Here is a tiny trained network, its code and every weight. The questions are about switching its units off for an input and a class, where a switched-off unit gives its printed mean instead of its output.

import numpy as np


def w(rows, s, z=0):
    codes = np.array(rows[::2]) - 128.0
    scale = np.full(codes.shape[1], s)
    scale[-1] = z or s
    return codes * scale


def f(y):
    return np.maximum(y, 0)


def log_softmax(a):
    a = a - a.max(-1, keepdims=True)
    return a - np.log(np.exp(a).sum(-1, keepdims=True))


def net(x, mask):
    res = np.array(x, float).reshape(1, 4) / 4 @ E
    y = f(res @ A[0][:, :-1].T + A[0][:, -1])
    res = res + np.where(mask, y, B[0][:, -1]) @ B[0][:, :-1]
    return log_softmax(res[-1] @ U[:, :-1].T + U[:, -1])


A, B = {}, {}
E = w([
[15,184,109],'x0',
[128,128,128],'x1',
[135,246,191],'x2',
[83,77,242],'x3',
],0.011)
A[0] = w([
[201,47,111,88],'n1',
[14,191,84,93],'n2',
[140,109,12,96],'n3',
[184,220,52,160],'n4',
[156,243,197,3],'n5',
[232,143,154,90],'n6',
[81,97,240,131],'n7',
[3,78,57,91],'n8',
[107,115,184,161],'n9',
[187,129,139,136],'n10',
[78,42,161,123],'n11',
[96,48,94,45],'n12',
[118,125,177,181],'n13',
],0.018,0.0036)
B[0] = w([
[166,150,193,222],'n1',
[197,78,184,236],'n2',
[72,120,68,209],'n3',
[84,60,92,242],'n4',
[105,252,109,251],'n5',
[176,108,173,203],'n6',
[108,61,106,243],'n7',
[159,166,181,214],'n8',
[129,98,103,188],'n9',
[145,104,160,174],'n10',
[79,133,83,211],'n11',
[125,201,89,194],'n12',
[124,103,104,181],'n13',
],0.037,0.016)
U = w([
[26,4,50,85],'0',
[213,99,254,46],'1',
[89,221,107,252],'2',
],0.0087,0.0039)

Each question gives the input, the list of numbers given to net, and the class t.
The units are the neurons (one row each of A and B). Each row of codes is followed by its name. A weight is (code - 128) times the scale printed after its matrix; where a second scale follows, it is the last column's (A, B and U).
mask holds one flag per neuron, in row order. A switched-off neuron (its flag False) gives its mean, the last column of its row in B, instead of its output. The means were averaged over made-up inputs and are rounded, as every weight is.
A unit's drop is (log p(t) with every unit on - log p(t) with that unit switched off) / (log p(t) with every unit on - log p(t) with every unit switched off).
The circuit of an input: a set's keep is (log p(t) with only the set's units on - log p(t) with every unit switched off) / (log p(t) with every unit on - log p(t) with every unit switched off). Starting from the 12 units with the biggest drops (on a tie, the unit counted first), units are removed one at a time, each time the one whose removal leaves the highest keep (on an exact tie, the one counted first), for as long as the keep stays at least 0.8.
circuit, biggest first: the units of the circuit, biggest drop first
most important unit: the unit with the biggest drop
k most important neurons: the k neurons with the biggest drops, biggest first
drop when u is switched off: that unit's drop, to one decimal
input [-5,-3,2,-6], class 0: most important unit : n4
input [-1,6,-3,2], class 2: 4 most important neurons : (n4, n2, n7, n3)
input [2,4,7,-7], class 0: 3 most important neurons : (n4, n8, n1)
input [-8,-1,-7,5], class 1: 2 most important neurons : (n1, n5)
input [-7,-6,-2,-5], class 1: 2 most important neurons : (n1, n6)
input [5,-8,-6,4], class 2: circuit, biggest first : (n8, n11)
input [5,3,5,4], class 1: 2 most important neurons : (n2, n4)
input [-6,0,-8,7], class 2: 3 most important neurons : (n1, n12, n11)
input [6,-3,1,5], class 1: 4 most important neurons : (n2, n4, n8, n3)
input [5,6,0,-4], class 1: 2 most important neurons : (n2, n8)
input [5,4,-8,-6], class 2: 3 most important neurons : (n8, n3, n12)
input [3,-3,-5,3], class 2: 2 most important neurons : (n8, n4)
input [-5,-4,-5,0], class 1: 2 most important neurons : (n1, n5)
input [5,6,3,2], class 1: circuit, biggest first : (n2)
input [-5,5,7,4], class 2: 2 most important neurons : (n5, n2)
input [-6,-1,0,6], class 0: 4 most important neurons : (n7, n2, n11, n8)
input [8,-4,-7,-4], class 1: 3 most important neurons : (n2, n8, n5)
input [7,7,-8,-1], class 2: 2 most important neurons : (n12, n3)
input [-2,7,3,8], class 0: drop when n10 is switched off : 0.0
input [0,3,-8,5], class 2: most important unit : n12
input [-5,-5,7,-8], class 0: drop when n4 is switched off : 6.9
input [3,7,-2,1], class 1: drop when n5 is switched off : 0.9
input [-1,-8,-3,-1], class 2: drop when n7 is switched off : 0.4
